Rows lie near named flat spaces through zero. A row that begins with a name and a colon came from that space; any other row is followed by the name of its block's space that it lies nearest.
lpcz: [ 19 -19  -8 -10  21   6   7  -9   5  -1   6 -17   3  14  11  -4 -18 -10
 -12 -10  -7  46 -13]
hrmg: [-35 -20  15  -8 -11  -2 -23   8   1  -2  -2  31 -12  16   9 -22  16  31
   0 -19  16 -33   4]
hrmg: [ 39  24  -9  34  24  16  -8   0 -19  18 -17 -30   6 -34   6   8 -48  10
  20 -11 -20 -16   2]
hrmg: [-33 -19  19 -11 -24  24   8   4  -6  -9  -5  42  -4 -22  -6 -13   5  33
  10 -38 -28 -38 -12]
fszf: [ 19 -10   6 -10 -17  -6  17 -15   6  13   4  -8  17 -18  -7   9 -22   6
   8 -13   3   7  -1]
tbfl: [ -4 -12 -10  -3 -15  16   1  -5  13  -6  21  -8  -8  16  11  16  22 -12
 -11  21  16  11 -13]
dscr: [ -9  19  21  12 -11   4  27  10 -13  -9  -3  17   7 -15  -6  -9  -3  -8
  -5  14  -5  -5  -9]
hrmg: [ 31  22  -5  28  16  10  -2   0  -9   8  -8 -31   4 -12  12   4 -36  -5
  10  12   1   4   6]
dscr: [-21  23  20   8 -23   5 -12   8  -9 -18  -4  23   5  -1   0 -25  -6   4
   0  17  -6 -30   2]
fdfm: [-39 -20  17 -25   3   7  15  11   3 -24 -14  38 -14   2  -8 -23  17  16
   7 -30 -22   0  11]
lpcz: [-12   2   3  -2   8  -8 -12   6  -7   1  -9  15  -1   6   0 -16   2  10
   3 -14 -11 -11   6]
tbfl: [  4  -2 -11  -5 -20  20 -13 -11  18 -11  14 -19  -4  12  12  10   1  -8
   3  21   6   6   4]
fdfm: [ -1  -4  -9 -27 -10 -39 -19 -15   1  -1  21  17  22  16 -26   0  19 -24
 -39   8 -10  12 -33]
fszf: [ 22  24 -21  18 -38   8  -4 -15  -9  25  31 -13  25 -10  -1  34   7 -24
 -10  27 -10 -18 -38]
dscr: [ -6  24  18  -7 -36  -9  34  -3  -3  -8   6  17  23 -13 -17  -3   0 -20
  -1  21 -12   5  -4]
tbfl: [  1  -1  17   4  26  16  12  10  -4 -25 -27   0 -13 -28  -7 -14 -30  16
  10 -16 -13   1  14]
hrmg: [  7 -10  -4  -8   0   9  13  -6   7  -1   6  -9   2   7   8   2  -5  -7
   1  -2  -3  26  -1]
tbfl: [  6  16   1  11 -33   9 -29 -10  -8   5   8   4  15 -19  -4   3 -17  11
   1   6 -10 -46 -18]
hrmg: [  0 -31 -36 -10  41   9  -8   3   1  19  -3  -4 -20  12   7  18  28   8
   8 -46 -27  13  -2]
dscr: [  4  27  -8  13  -7 -23 -12   3  -5  15   0  -5   5  -5 -11  15  15  -8
   5  21  12 -25  10]
tbfl: [ 19  11  10  20  43 -29 -17  11  -6   3 -35 -20 -14 -30 -19   2 -26  22
  10  -4  33 -24  33]
lpcz: [-14   2  -4  -6 -35  15  27  -3   3  10  20  10  10  20  17   3  23 -15
   8   8 -12  15  -6]
lpcz: [-20   7  -1   3 -36  51  16   3   8 -23   7   6 -13 -12   8  13  18  -2
  19  15 -22 -18   0]
hrmg: [  0 -10 -13   3   1  15  -7   0   5   8   7  -9  -9  12  16   9  10   3
   5  -3   5   0  -1]
tbfl: [ 14  -2   4  -8   8   7  -6  -6  18 -12 -22 -25  -9 -12   2  -5 -34  19
  34 -10   3   4  47]
fdfm: [-14  -3   8  31  20  15 -15  20 -15 -16   1   9 -24  -9   0   5  16   6
 -34  18  28 -31 -34]
dscr: [-32 -15  30 -20  12  -9   4  12   1 -39 -18  35 -12  -4 -20 -31   2  12
 -16 -12  -2   0   3]
fszf: [  2  -3 -10   9  33   5   2  11   7 -21  -2 -19 -27   1  -7  21  23 -18
 -19  27  23  17  -2]
dscr: [ 17  19   2  11 -28   8   2 -11  -3   1  14 -10  19 -13  -2   9 -18 -14
  -7  25  -3  -5 -19]
tbfl: [ -9  21   8 -15  18 -25 -29   3 -12  -9 -26  21  14  19  -1 -53 -29   7
  13 -23 -43   3  28]
dscr: [ 22  39  20  55  18  32 -37  13 -16 -33 -18 -31 -11 -21  18 -21 -64   7
  -9  47  23 -30  -1]
fdfm: [ -8   1   6 -18 -18   2  26  -6   1  -4   7  16  17  11   2 -15  -2 -13
   2  -5 -27  28  -4]
fdfm: [ 16  20 -20   0   2  14   9  -6   4   1   0 -22   6   7  11   6  -8 -22
  21   8 -33  28  17]
fszf: [ -2   1  -4  -5  32 -15 -24   7   0  -8 -23  -1 -13  -4 -13  -8  -3  13
   9 -16  -7 -10  24]
tbfl: [  2  -1  14  -2  16   2   8   3  -4 -17 -14   4   0 -14  -8 -16 -24   5
  -3 -10 -12   9   1]
fszf: [ 30  -8 -13  17  34  16   7  -1  -5  15  -2 -31  -3   3  23   4 -27  -2
   1 -10   1  30  -6]
fdfm: [ 14 -53 -12 -27  23 -26 -33 -17  20  19   7 -16  -6  23   5   3  -4  23
 -13 -34  36  17   0]
hrmg: [  7 -21  10  -3  -7  10 -19 -10   3  11  -1  -4   6   8  24 -22 -38  31
  10 -26   9  -6   3]
lpcz: [ 29  44  25  32   4 -34  34   6 -28  21 -16  -4  29 -44 -23   1 -37  -9
  -1  15  10 -10  -2]
lpcz: [-25  -1  16   8 -28  10   8   8  -7  -1   8  26  -1  -5   1  -3  18   9
  -7   6   9 -30 -17]
fdfm: [-14  38  -9  40 -28  67 -14  13 -22  -1  -3   8  -7 -17  29  -2  -5  12
  35   4 -50 -60  -4]
hrmg: [  1 -10  28  17 -52  48 -16 -11   2  -4  13  -2   8  -9  36 -20 -52  37
   9   2  19 -38 -15]
lpcz: [-20  -6 -17 -13 -50  50  36  -7  15  -8  31   8  -2   7  13  27  42 -22
  11  14 -31  12 -17]
tbfl: [ -2  21 -17  -2 -31  34 -22 -10   7 -16  13  -7   6  15  17  -4  -5 -15
  13  20 -39  -4   1]
fszf: [  0  -2   6  14  17  26   2   8  -7 -18  -6  -1 -11  -6   9  -9 -15   2
  -8   1  -7   4 -13]
lpcz: [-13  10  -1 -14 -24   5  -3  -5  -4   8  -2  20  17  13  11 -24  -7   6
  27 -22 -43  -5  14]
fszf: [  7   0   1 -33 -22 -23  13 -19  13  -1   5   3  23  -3 -21   0  -6 -12
   5  -5 -18  22   9]
fszf: [-16 -18   4   7  27  20  -5  16   5  -9 -18  -3 -32  10  21 -11   2  25
  19 -17  15  -4  28]
hrmg: [  4   2 -11 -11  14 -23  12   0  10  10   0 -13   0  27   5   2  16 -19
   6   8  11  38  25]
lpcz: [  0  29  -7  -6 -15 -24  10  -2  -7  25  -3   8  22   8  -3  -4   7 -12
  25  -4 -26   1  24]
fdfm: [-15 -29  -2 -29  -4   3  48   1  28 -13   2  -1 -21  -6 -17  31  44  -7
  10  -2  17  29  20]
lpcz: [-22  12  11  -6  -3 -26 -27   7 -10  16 -14  25  10  33  17 -46  -7  21
  22 -21  -8 -18  33]
tbfl: [  2  20  -9  -1   6 -19   3   2 -12  18  -4   7  14   9  -2  -6   6 -11
  10  -8 -25   6   9]
fdfm: [  0   6  -6  -5  -7  -6 -20  -5   0   6  -4   2   5  -2  -4  -2  -4   9
  12 -10 -14 -18  10]
hrmg: [ 13  37  22  16 -35  -2  12  -5  -4 -18   6  -6  21 -26 -16   2 -25 -20
 -12  49  11 -11 -10]
dscr: [ -8  16  -1  22 -28  12 -19   1 -19  13  16  17  10  -4   6   2   8   2
 -12  10  -7 -43 -34]
fdfm: [  6   5 -23 -21 -17  -5  -2 -15  10   4  14  -5  12   9  -9  16  17 -21
   4   4 -27  15  -1]
fszf: [ 16  -2   2  -8   4 -13   4  -9   4  -5  -3  -8   6 -23 -24  12 -12  -3
  -7  -1   1   4  -3]
dscr: [ 12   6  24 -11   8 -30  10  -4   6 -36 -11  -2   5 -35 -48   4 -17 -13
 -30  25  19  10  -6]
lpcz: [ 17  14   7   9   9 -10  -7  -1  -5  -1 -15 -11   6 -21 -11  -3 -29   7
   7   1   2 -11  11]
fszf: [ 26  26 -30 -13  -7  -7 -11 -19   5 -11  12 -18  19 -11 -28  25   2 -41
 -11  24 -44  18 -15]
tbfl: [-27 -17  14  -2   6   2  24  13 -17  -3   7  39  -1   6  -2 -14  24  -2
 -30 -15  -9   6 -39]
fdfm: [-23 -19  19 -51  -9 -26  36  -7  11 -14  -3  35  17  17 -17 -31   5  -7
  -1 -27 -27  47  12]
fszf: [ -9   2   9 -34 -19 -38  13 -10  10  -7   5  18  21  10 -25  -9  12 -18
  -8   5  -6  24   7]
dscr: [  4   9   6   3 -24  11 -24 -10   2 -13   7  -2   9  -4   2  -8 -22   3
  -6  16  -2 -18 -10]
dscr: [ -5 -14 -10  -8  41   7  -3   8  -1 -14  -6   0 -14  27  13 -18   4  -9
 -11 -12 -17  39  -2]
[-14  37   8  23   2 -18  44  23 -29  15  -8  27   8 -21 -21  10  34 -20
  -1  12 -12 -14  -7] -> lpcz
[ 10 -20  11   2 -26  14 -26 -15   8  -3   6  -6   1 -29  -6   9 -27  31
  -5  -6  22 -41 -18] -> dscr
[ -2   9 -13 -12   6 -12  -3  -1  -2   8  -6   5   6   8  -4  -4   8  -5
  14 -15 -30   6  15] -> lpcz
[  3   4  14 -14  24 -24  20   3  -7 -12 -18  12  10 -13 -24 -17 -17  -6
  -6 -15 -20  25   6] -> hrmg
[ -2  29 -17 -14 -15 -30   2  -6   2   9  10   3  19  23 -11   5  28 -35
   2  22 -19  18  12] -> dscr
[-11  19  32  -8  11  -7  32  12   3 -43 -23   9  -1  -6 -14 -31 -20 -15
  -1  21  -5  33  26] -> dscr
[ 21  -3  -4  17  -8  31  24  -4   5  19   7 -30   0   1  33  11 -21   3
  23   2  13  17   9] -> fdfm
[-14   1   5  10  28  22 -11  17   0 -26 -18  -2 -26   9  16 -20  -6   9
   7   2  -1   0  19] -> lpcz
[  7  -7  11 -20  22 -29 -11  -5  -1   2 -16   4  13  17   2 -38 -35  11
   3 -28  -8  25  20] -> fdfm
[  4  -3 -28  -3  20  -3 -43  -4  -1  -5   9  -5  -7  15  -5   8  16 -11
 -23   3 -16  -3 -21] -> fdfm
[ 20  -3 -11  14   4  22  -7  -4   5  -3  -4 -25 -13 -35  -9  32  -9  10
   8   1   6 -23  -3] -> fszf
[ 29  15 -24   3  13 -30 -27 -10  -4  23  -3 -20  11 -15 -22  24  -3  -4
   3  -4  -7 -15   4] -> fszf
[-11   4   8 -52   1 -79  45  -6   7 -21   5  34  23 -15 -82  18  51 -51
 -45  17 -10  44 -16] -> dscr
[ 24   6 -11  15  45 -12  -8   5 -10  -2  -6 -20  -5  -6 -10  10  -9 -16
 -25   9   5  18 -16] -> fszf
[ -2 -27  -3 -17  -7  29  27  -5  25  -1   1 -17 -13  16  28   2  -1   8
  32 -14   6  35  32] -> fszf
[ -2 -20   6   1  21   1   5   7   5   9 -13  -7 -16   6  15  -7  -6  22
  16 -21  23   5  24] -> fszf
[ 13  16 -13  -5 -27  13   2 -15   1  -3  16  -6  19  -8  -6  13  -6 -21
  -2  14 -33   5 -19] -> fszf
[ -1 -20 -12   6  16  13 -32   3   6   6  -8 -11 -24  -3   9  10   3  31
  14 -21  15 -31  13] -> fdfm
[ 11 -17  -3  -5  11   7  17  -3   9   7  -4 -16  -6  -2   7   8  -8   6
  13 -15   6  22  13] -> dscr
[-4  6 14 14 -6 -6  4  6 -4  4  1  1  0  5  9 -6 -2  3 -4 16 30 -7  2] -> lpcz
[-12  -9 -10 -19  19 -22  10   6   0  21 -15  14  -3  10  -5  -4  21  10
  26 -40 -20   7  30] -> hrmg
[ 11  -9  15   0  31 -26  -2   4   4 -21 -17  -8 -13 -33 -37  11  -9   6
 -23   6  33  -5   0] -> dscr
[ -5  11   2  12   5   0   0   7 -17  -2   2  14   3  -6  -6  -3   5  -8
 -17   5 -13  -9 -24] -> tbfl
[ -9   8  15  13 -26  23  43   5 -12   1  12  16  11 -10   8   0   3 -11
  -5  10 -10   5 -26] -> lpcz
[-10  -1 -11 -13   7 -18  41   5  -9  24  12  19  13  27   3   0  36 -28
  -6 -11 -22  44 -11] -> tbfl
[-12   8  10   4 -20   1   7   3  -6   5   3  16   7  -1   2  -7   5   4
   5   1  -3 -16  -3] -> lpcz

Each name stands for a flat space through zero: a line, a plane or more. A row that begins with a name and a colon came from that space; any other row is followed by the name of the space it lies nearest, among the names in its block.
pn_zg: [-16  29 -36 -21   3  -2  24  -9  35  -5  46 -22 -32 -41 -34   7  14 -15
 -30   5 -11   3 -27]
bl_bb: [ 13 -13  17  11  31  24  20  -1 -22 -39   6 -16   1   8 -22 -25  12 -67
  14 -13   1 -28  -4]
bl_bb: [ 22 -14 -18 -11  -1   5 -16   1 -13   2   0   3  11 -26  32  13  12   3
 -12  20  -1   2  17]
qh_qc: [ -6  -8  -6   4 -15 -11 -12  13 -14  18  -8  16  -4   3  13  -5  -9  11
   1  -8 -15  13  -7]
zh_md: [ 22  -1 -13  -3 -18 -13 -12  -7  -9 -10 -22   0  40  -9   3  -1 -11  15
  -5   9  -8   5  27]
qh_qc: [-22   6   2 -13  10   5   0 -46  40  16  13 -30 -19   2 -17  27  -8   7
 -18   7  25  20  11]
bl_bb: [-25   4  -1   5  17  16  -7 -10 -18   5  13 -18 -23  15 -25 -13 -24 -50
  10 -18 -10 -17  12]
cd_jz: [ 12 -16  12   5   5  -5  10   8  -3  -3  -7  13  -5  -1  -2  -4   9  -1
   3 -11   2   9 -14]
zh_md: [  9  21 -18 -17 -21 -20 -10  12  34  16  -2  37  -1  -4   8  27 -11  69
 -23  13  15  33  -5]
mc_jg: [ 15  16 -10  -7 -21 -37  10   8  23   9 -13  23   5 -21 -26   8  -9  51
  -9  -8  -6  24  -3]
pn_zg: [ 21   8  10  -3  18  10  14   3  22 -30   6  16   2  17 -18   6  -2   3
 -10   4  30   2  -5]
mc_jg: [-15 -18   4   1   6  13  -2 -34  -1  -6   1 -36   2   6   3  -3   6 -37
  -2   0   1   8  -2]
zh_md: [  3  -7 -33 -20  -5   1 -32  -5  -7  13  -7  18 -16  -8   8  12 -17 -14
 -17  -8  -5  40  -1]
cd_jz: [  8  -4 -17   2 -22 -14   5 -36  -2 -41 -19 -35  52  -1 -33 -25 -14 -33
 -12  -7 -24  17   4]
bl_bb: [ 32  -4  21  12  -7 -16  29  34   6 -24 -10  30  24  -1   7 -10  25  37
   4   4   6  -6 -25]
mc_jg: [ -3  29 -11 -22  -8  -4 -12 -25  20  -7 -35 -12   4  -8 -24   9   6  -7
  19 -17   4  27  -4]
zh_md: [-10  19 -19 -14   9  11 -20 -13 -11   2 -10 -10 -17  -5 -26  -1 -14 -42
  16 -20  -9   2  14]
qh_qc: [-33  25 -15   0 -25 -18  -7  18  11  39  16  11 -19  -2   7   6 -15  45
  -5   4 -16  -1  -7]
bl_bb: [-28  -6 -24  -4 -27  -5 -18 -28  15  15  16 -22  12   8  23   9 -20  17
 -37  22  -8  26   0]
bl_bb: [ 11   6   8 -12   3  -5  14  -4  21  -1 -12  -3  -5 -25   0  14  36  14
  11  -1  11  10 -16]
cd_jz: [ 27   3 -26 -20  -1  -7  -4  -4   1 -10  -8   4   5 -38  -8   9  11  -7
 -10   0  -6  17   5]
pn_zg: [ 12  -8  -5  -2 -21 -21   5 -11   6  -3 -17  -9  27 -22   6   1  13  20
  -6   6 -10  16  -2]
qh_qc: [ 31 -26  11   2   9  18  -2  -7 -21 -29 -18 -15  37 -10  36  -2  35 -22
  11  18   8 -14  11]
pn_zg: [  2 -33   7  23  -3   2  -7  -1 -34  -8   1  -3  23  27   8 -23 -29 -22
  -8   0 -14  -9  18]
mc_jg: [ 43 -16  20 -11   9 -32  21 -19  41  21 -12  16  -1 -35 -17  42   8  72
 -19   8  36  31  28]
cd_jz: [ 13  -2  16  -6   5  -2  -3  16   1  20 -19  20 -13 -16  23  17  29  28
  23  -2  13   2  -3]
mc_jg: [-10 -12  25   6  15  28 -23 -11  -9  21   1 -13   5  22  52  21   4  15
  12  30  28 -27  38]
mc_jg: [ 12   0 -11  -7   1  -4 -15 -15  -2   0 -10   4   6   2 -20   6 -28  -3
  -9  -6   3  15  28]
mc_jg: [  7  17 -13  -1 -15 -11 -23  14  -7  12  -9  26  14  11   1   6 -37  36
  -3   6  -1  -2  33]
cd_jz: [ 12   8 -30 -18   9   6 -11  18   2  10  27  25 -25 -23   7  18  -5   7
 -25  13   3   2   6]
cd_jz: [-16   0  33  12   1   1  11 -11   5   3 -16 -21   7  14   3  -4  16   4
  28  -5   7 -13  -4]
zh_md: [-12 -18   3   9  19   4  25  -1   6  -3  37  -4 -35   4 -26 -11  -5 -33
 -22 -13  -3   4 -27]
cd_jz: [ 18   3 -17 -14  -2 -11 -12  19  -6  12 -13  35 -18 -18  -5   8  -3   8
   1 -15  -5  23  -5]
pn_zg: [ 23  -4  18  17 -19 -16   2  25 -11  -1 -17  19  46   7  31  -2   1  60
   8  23   2 -23  24]
mc_jg: [-14  19 -15  -9 -17  -3  12 -12  15 -35 -14 -21  11  -2 -22 -21  21 -36
   7 -19 -18  22 -52]
pn_zg: [ 12 -10 -16 -10   3 -11  10  -2  11   1  12  10 -19 -23 -18   6   1  -4
 -24  -8  -4  27 -15]
zh_md: [ 16 -18  -2  14 -17  -7 -15  27 -44 -19 -35  29  25  21   8 -34 -12 -25
  17 -25 -26  11 -15]
bl_bb: [  2  -8   1   2  21  28  -2 -12  -6 -36   9  -9   3  29 -11 -12 -11 -53
  -8  -3  12  -1  -4]
zh_md: [-10 -25  33  26   7   5  17   1 -17  -4   0 -14   5  20   6 -21   8 -19
  15  -7  -4 -20  -9]
cd_jz: [-16  15   4   4 -18  -6   2 -22  13  -7 -10 -30  30  10  -4  -5  -2  12
   6   9  -4  -7   8]
pn_zg: [  4  12  16   9  12  15   4  13   1 -15   8   8   9  26   2  -2  -7   7
   6  12  18 -29  11]
bl_bb: [  7 -18   5   9   4  -5   2 -11 -27   7  -6 -24  13 -21  -3  -8   2 -17
  11  -1 -17 -22  32]
bl_bb: [ -1   5   0   1 -11 -15  -7   4  -1  22 -10   8   1  -6   1   6  -9  29
   6  -1  -5   2  14]
zh_md: [ -7 -14   8  15   3  -3   4  -7 -21  -7  -6  -9   1  17 -28 -25 -21 -38
   7 -24 -16  -1   1]
zh_md: [ -5   7   9   8  14   2  32  10  12 -14  28  -4 -16   0 -26 -12   7 -12
  -5  -4   0 -19 -20]
qh_qc: [-12  20   5   3   8  -2  22 -10  14 -10  12 -21  -7  -1 -42  -9  -4 -15
   5 -10  -3 -17  -1]
qh_qc: [ -5  33 -13 -12  -6   1   9   2  30   7  28 -14   5 -27  15  22  18  45
 -13  39   9 -28  13]
bl_bb: [ 13 -19  -2  -4   0   8  17 -17  15 -32   8 -23  22 -13  20   1  36 -13
 -21  21   7  11 -24]
pn_zg: [  4   5  -7   0 -23 -15   3 -10  15 -13 -10  -6  32   2  -1  -2  -4  24
 -13  10  -4  14  -3]
pn_zg: [ 10  -7 -11   1   1  -9  -1  19   2   6  16  36 -15   8  -9   2 -27  15
 -26  -4   2  17  -5]
mc_jg: [ 30  17  -6  -4  22   2  -6  50 -22   8   6  56 -27  -9 -16   4 -18  10
  11 -11   4 -24  23]
qh_qc: [  7 -29   1  11 -12 -17  -2   1 -28   3 -21   3  10  -5  -3 -20  -5 -18
   6 -22 -26  16  -6]
qh_qc: [ 12  12   4   2   6  10  13   9  -6 -23   3 -13  18 -13   5  -7  25  -9
  14  13  -1 -34   5]
cd_jz: [-18  31 -23 -12   3  -7  18 -16  28  -7  27 -19 -23 -14 -59  -3 -15 -19
 -17 -12 -10   4  -9]
zh_md: [ 10  31  -5 -20  -5  12 -17  13   9   3 -17   5  14 -20  44  25  37  36
  24  28  16 -18  10]
mc_jg: [-20  -2 -17   1 -23  -3  -6 -30   3 -20  -6 -31  25  15 -10 -18 -14 -29
 -13  -5 -19  23 -15]
qh_qc: [ 30  -9  12   8  19  20   3  23 -22 -40  -9  24  14  22   1 -17   4 -31
  10  -6  11 -13  -5]
qh_qc: [-43   2   2  15 -21 -20  -2  -3  10  32  11   4 -18  33 -17  -9 -42  22
 -12 -16 -14  19 -14]
pn_zg: [ 17 -31   9   8  26   9   3   9 -23   1   9  15 -21   1  -4  -5  -6 -30
  -4 -12   3  -2   6]
cd_jz: [-13   1   2  -3  16  29 -23  -8 -22  10   0 -18 -10   4  22   5   5 -31
  21   6   4 -25  24]
[ 14  -9  -5  -1  19  18   5  12 -21 -15  13  -2  -8 -18   8  -7  21 -37
   3   3  -5 -21  -3] -> bl_bb
[-20  -9  -4  -1 -10 -15  -7 -20  12  27   1  -4 -15   5 -10   8 -21  12
 -14  -9  -3  30  -1] -> qh_qc
[-42  20   1   4 -15  -9   3 -14  18  27  13 -28 -10   3  -5   2  -6  19
   3   4 -10 -10  -1] -> qh_qc
[ -6  -2   0  -1  -1  -5  20  -3   8  -8   4 -12 -11 -14 -13 -10  21 -19
   1 -12 -11   8 -32] -> mc_jg
[ 21  33 -30 -26  -4   3  -3  30  19 -11   9  31  -6 -28  16  19  24  28
 -10  18   9   4 -19] -> zh_md
[-23  15 -13  -1  -8   0 -10   9  -1  18  14   3 -16   5   1  -1 -15   5
  -3   0 -11  -5  -2] -> pn_zg
[ 10  13 -14  -8 -25 -31   1  -9  22   0 -18  10  20  -9 -24   6 -18  38
 -14  -4  -5  31   3] -> mc_jg
[ -6  23  -2   4 -21 -15  20  38  10  -5   3  18   2  -7   8 -12  25  31
   9   0 -14  -9 -43] -> mc_jg
[-10 -11   6  -1   0  21 -18 -39   3 -14 -10 -33  27  25  21   6  -3 -18
  -3  16  16   7  15] -> mc_jg
[ -7 -54  25  23   9  -1  21 -15  -2   8  26 -18  -4  10  17  -6   3  -6
 -27   9   3   5 -10] -> zh_md
[-13  -7   4   5  -4   0   0  -8  -1  10   4 -13   0   2  11   0   3   1
  -1   4  -4  -2  -1] -> mc_jg
[-12  15   4  -4   7   3   7   5  12   3   3   3 -22   2 -14   1   7  -4
  10 -12   4   1 -18] -> bl_bb
[-14 -14  42  22   0   8   5  16 -12   9 -15   1   5  28  38  -9  24  13
  33   1   8 -21 -16] -> zh_md
[-23   8  -9   5 -17 -10   9  17  10  14  23   4 -11  -3  12  -5   4  22
 -13   7 -15  -1 -28] -> bl_bb
[ 12 -17  -6  -6   8  14 -32  -2 -43   1 -35   5  -1  -2  10  -7  -2 -49
  27 -22 -11   8  16] -> cd_jz
[ 10  10   4 -10  17   2   5   9   2   7  -5  12 -27 -19 -15   9  15  -6
  17 -15   6  -3  -2] -> mc_jg
[ -1  12   1 -14  -3  -5  -1 -11  26   7 -12   1  -7  -7  -2  18  12  20
   3  -1  14  21 -10] -> bl_bb
[-30   8  20  17   3   5  14 -12  10  -8  11 -21  -1  37 -25 -16 -18 -13
   5  -8   3 -14  -7] -> qh_qc
[ -9   5   4   5  -3  -6  -2   2  -3  11  -2   1  -5   6 -10  -3 -13   5
   7  -8  -5  -4   7] -> bl_bb
[ 10 -15  -8   8  -2  -6  10  15   2  -9  24  22  -1   9  -3  -7 -17   8
 -33   5  -2  10 -13] -> cd_jz
[  3  15   1  -4  17  12  11   8  15 -11  20   7 -15   4 -14   5   1  -3
  -6   4  16 -12  -5] -> pn_zg
[  1  21 -16 -19   5   2 -11  10  13  15   6  19 -25 -15   1  20   2  16
  -2   2   9   7   1] -> qh_qc
[-10 -23   0   2   2  -8  20 -26   6  -2  10 -29 -12 -16 -20  -9  11 -32
 -13 -14 -13  19 -22] -> mc_jg
[  4 -12  11  10 -16  -7  -4 -16 -11 -16 -32 -16  40  13   4 -15   0  -7
  13  -5  -9   7   4] -> cd_jz
[-20   1   8  14 -10  -3  -3  12 -18   7  -8   0   0  17   2 -20  -6  -9
  19 -14 -18  -9 -11] -> qh_qc
[ 12 -24 -24  -5   4   6 -14 -13 -27 -11   0  -9   3 -14  -4 -10 -10 -50
 -15  -7 -18  15   8] -> zh_md
[ 42   5 -33 -34  32  40 -46  24 -24  -9  -3  47 -22 -13  33  29   2 -28
  -3  11  26   6  24] -> bl_bb
[ 26 -18 -13  -4   5 -17   9  19   1  10  15  37 -22 -22 -10   8  -7  16
 -29  -6  -2  24  -9] -> pn_zg
[-16  13  -8  -3   0  10   8 -22  14 -21  12 -33   8   3 -16  -7   2 -26
  -7   5  -3  -5  -7] -> pn_zg
[-16  -3   0   5  16  24  14  -6   1 -30  26 -19 -10  18 -11 -18   6 -54
  -9  -3   0  -8 -29] -> bl_bb
